The rows lie along a hidden order. The number after each row says roughly how far along it the row is, from 0 to 12. A new part has a new order.
[ 30  -7   3   0  -1   4  -4  -4  -7  -4   1   1 -20   5 -26  21  -8   2
 -23  14 -13   8   3 -10   7  -6  10  -6   4   6  -2  -9 -14   6  -4 -11
  -5  -2] : 3
[-37  -2   1 -11 -10   1   1   3   8  -2   4   4  -7   0  15   3 -10  -5
  27   5  18   3   4  -4  -2 -16   1 -12   3   5 -19  -9 -27  -4   3  -3
  -1  17] : 5
[-21   0   1  -6  -8   1  -2   1   5   2   3   3  -8  -4  -9   1  -5  -8
   5   5  14   4   4  -5   0 -14   1 -13   5   6 -16  -9 -29  -5  10  -2
  -2  14] : 6
[-31  -2  -4 -11   4  -5   2  10   2   1   0   7  -4   2 -22  -9  10  -3
  19 -24   5   7   2   8   6 -10  -7  11   2  -7  -3   6   9  -9 -35  -1
  -4   2] : 10
[-127  -17    7  -27   32   -3   15   11   18  -16    6   26    9   64
  -93   23  -12   10   99   -5   11   13    6  -12  -19  -20   26   15
  -11  -20  -30   11   29    4  -46   -2   -2   -1] : 4
[ -6   0   2 -18  -3  -4  -7   0  -3   5   3   4 -24  -8 -52  -6   0  -6
  -3  -3   7   6   5   1  19  -9  -1   1   6  10  -5  -9 -25   7 -20  -5
  -6   4] : 7
[-118  -25   15  -29   22    9    7    8   24  -27    9   25    6   82
 -108   44  -28   24  102   30   18   10    7  -35  -11    2   40   -8
   -7   -1  -39    7    3    9  -14  -27   -2    4] : 0
[ 14  -6  -3 -26 -11  -6  -3  -7  -7   6   3   2 -29  -6 -32   7  -7 -14
 -10  -8  -6   6   6  10   6 -21   6  -1   5   5 -21 -11 -21  15 -29   0
  -4   7] : 4
[-38   0   0  -3 -15   7   3   4  12  -3   4   4   5  -2  -3   2  -7  -6
  24  10  19   6   5  -9  -9 -21   1 -17   6   3 -24  -8 -42 -14  28  -3
   1  20] : 5
[-14  -1  -2  11   3   5   2  11   3   0  -2   4   0  -4   4  -5  13   1
   4 -11   7   8   2  -3  15   0 -13   8   4  -3  12   9  -7  -9 -13  -1
  -5   2] : 12
[-10  -6  -5 -25  -6  -7  -2   7  -1   6   2   5 -32  -5 -51  -4   4  -9
   8 -19   9   6   3   8  24 -11  -5  11   7   8  -5   1 -24  -1 -37  -9
  -8   4] : 6
[  0   5  -1  27  -3   6   5   7   2  -1  -2   5   4  -4  25  -2   7  -3
  -5  -4   0  10   1  -5  -4   0 -10  -8   4 -11   8   1   9 -26   4   8
  -4   9] : 12
[  4   3   5  12 -14   4   1  -1   1  -4   3   1  -4   1   1   7 -10  -4
  -1  17   7   4   3 -11 -10  -5  -1 -22   5   4  -9 -12 -11 -18  26  -1
  -2  13] : 5
[-38 -11  -9 -39 -16   1   3   2  14   3   2  -2  -7 -10  23   1  -4  -8
  38  -6  18  -7  -2   8  -3 -19   6   1  -1   8 -28   3 -46   4  -7  -5
   9  10] : 2
[ 30  -1  -2  -8  -1 -10   1  -7 -13   2   2   0 -20   8 -36  11  -6 -13
 -16  -4 -21   8   3   7  -8 -15   6   0   1  -8  -8 -12  22  -8 -16   9
  -6   4] : 5
[ 18  -8  -6 -26 -10  -2 -10  -4  -2   8   1  -6 -31 -24 -14   3   2  -7
  -6  -8   3  -4  -1  13  22  -3   1  10   5  20  -8  -2 -44  20 -23  -8
   1  -2] : 4
[-38 -10  -2 -20   0  10   5  -3   7   0   0   5  -3 -10  33  13   5  -1
  11   1  -1   5   5  -3  -4 -26   6   2  -1  -6 -19   1 -24  25  -4   4
   6   9] : 8
[ 30  -3   2  17   9  13  -3  -1  -2   0  -5  -2  -4 -15  33  10   6  16
 -37  10 -12  -1  -2 -10  14  18  -3   6   2   3  24   9 -12  15  12  -7
  -1  -9] : 10
[-22   2   5   5   6   7   3   0  -1  -1   1  10  -1   0   1   6   6   1
  -8  -1   4  13   8  -8  -1 -21  -5  -9   3  -9  -3  -7   3   9   3   9
  -2  14] : 12
[-20 -11  -3  -1  15  -3  10   3   4 -11  -1   7   6  34 -13  15  -2   6
  28  -7 -22   5  -3  -2 -14   6  14  13  -8 -18  -1  14  37  -4 -25   2
   1  -9] : 5
[-26  -3  -1 -25  -1  -7  -4   5  -1   3   3   6 -20   2 -63  -5  -2  -7
  19  -9  15   4   5   4  15 -15   2   1   7  11 -13  -7 -29   0 -26  -6
  -6   7] : 5
[  1  -4   0   3  -1   9   4  -6  -2   3  -1   1  -6 -16  40  11   6  -4
   2   2  -6   8   5  -3  -3 -22   0  -5   2  -8  -7  -5 -19  22   6  11
   2   9] : 10
[ -1  -1  -2   4  -9  -1  -1  10   0  -3   2   2 -12   8 -26  -1  -5  -2
  21   0   8   5   0  -5   7   8  -2  -7   5   4   0   3  -8 -27  -7 -11
  -6   5] : 5
[  9  -5  -6  -6  -4 -11   1  10   0   1   1   4 -19  16 -50  -4  -1  -6
  28 -18   1   5  -2   9  10   4  -1   9   3  -3   0   3   3 -31 -34  -6
  -8  -2] : 4
[-25   6   5 -20  -2  -9  -5  -3  -4   5   5   0  -3   6 -46 -10  -8  -7
   4   1  13  -1   4   4   3 -11   2  -5   1   6 -13 -14   6   3  -7   1
  -3   3] : 6
[-22   5  -8  26  -7   5  10  11  10  -2  -3   5  11  -6  56  -5  10  -4
  15 -11   4   6  -1   2 -11  -3 -14  -6   2 -13   2   8   3 -37   6   4
   0   7] : 11
[-12   3  -5  -4   2  -3   6   4  -2   4  -1   5  -2  -8   7 -11  13  -7
   4 -29   1   6   2  10   0 -18 -15   7  -1 -13   1   4  11  -2 -20  14
  -2   3] : 12
[-65  -4   3 -14   6   7   1   0   4   5   2  14 -10  61 -12   3   8  -2
  12 -11  19  10  10  -7  13 -33   0   5   3   0 -17  -7 -35  27 -22   5
  -1  13] : 11
[ 37   0  -2  -8 -10  -3   0  -9 -11   4   1  -3 -19  -6   1  10  -3 -13
 -33  -2 -13   7   1   6  -3 -18   4  -7   3  -5  -4 -13   1   2  -1   7
  -4   6] : 6
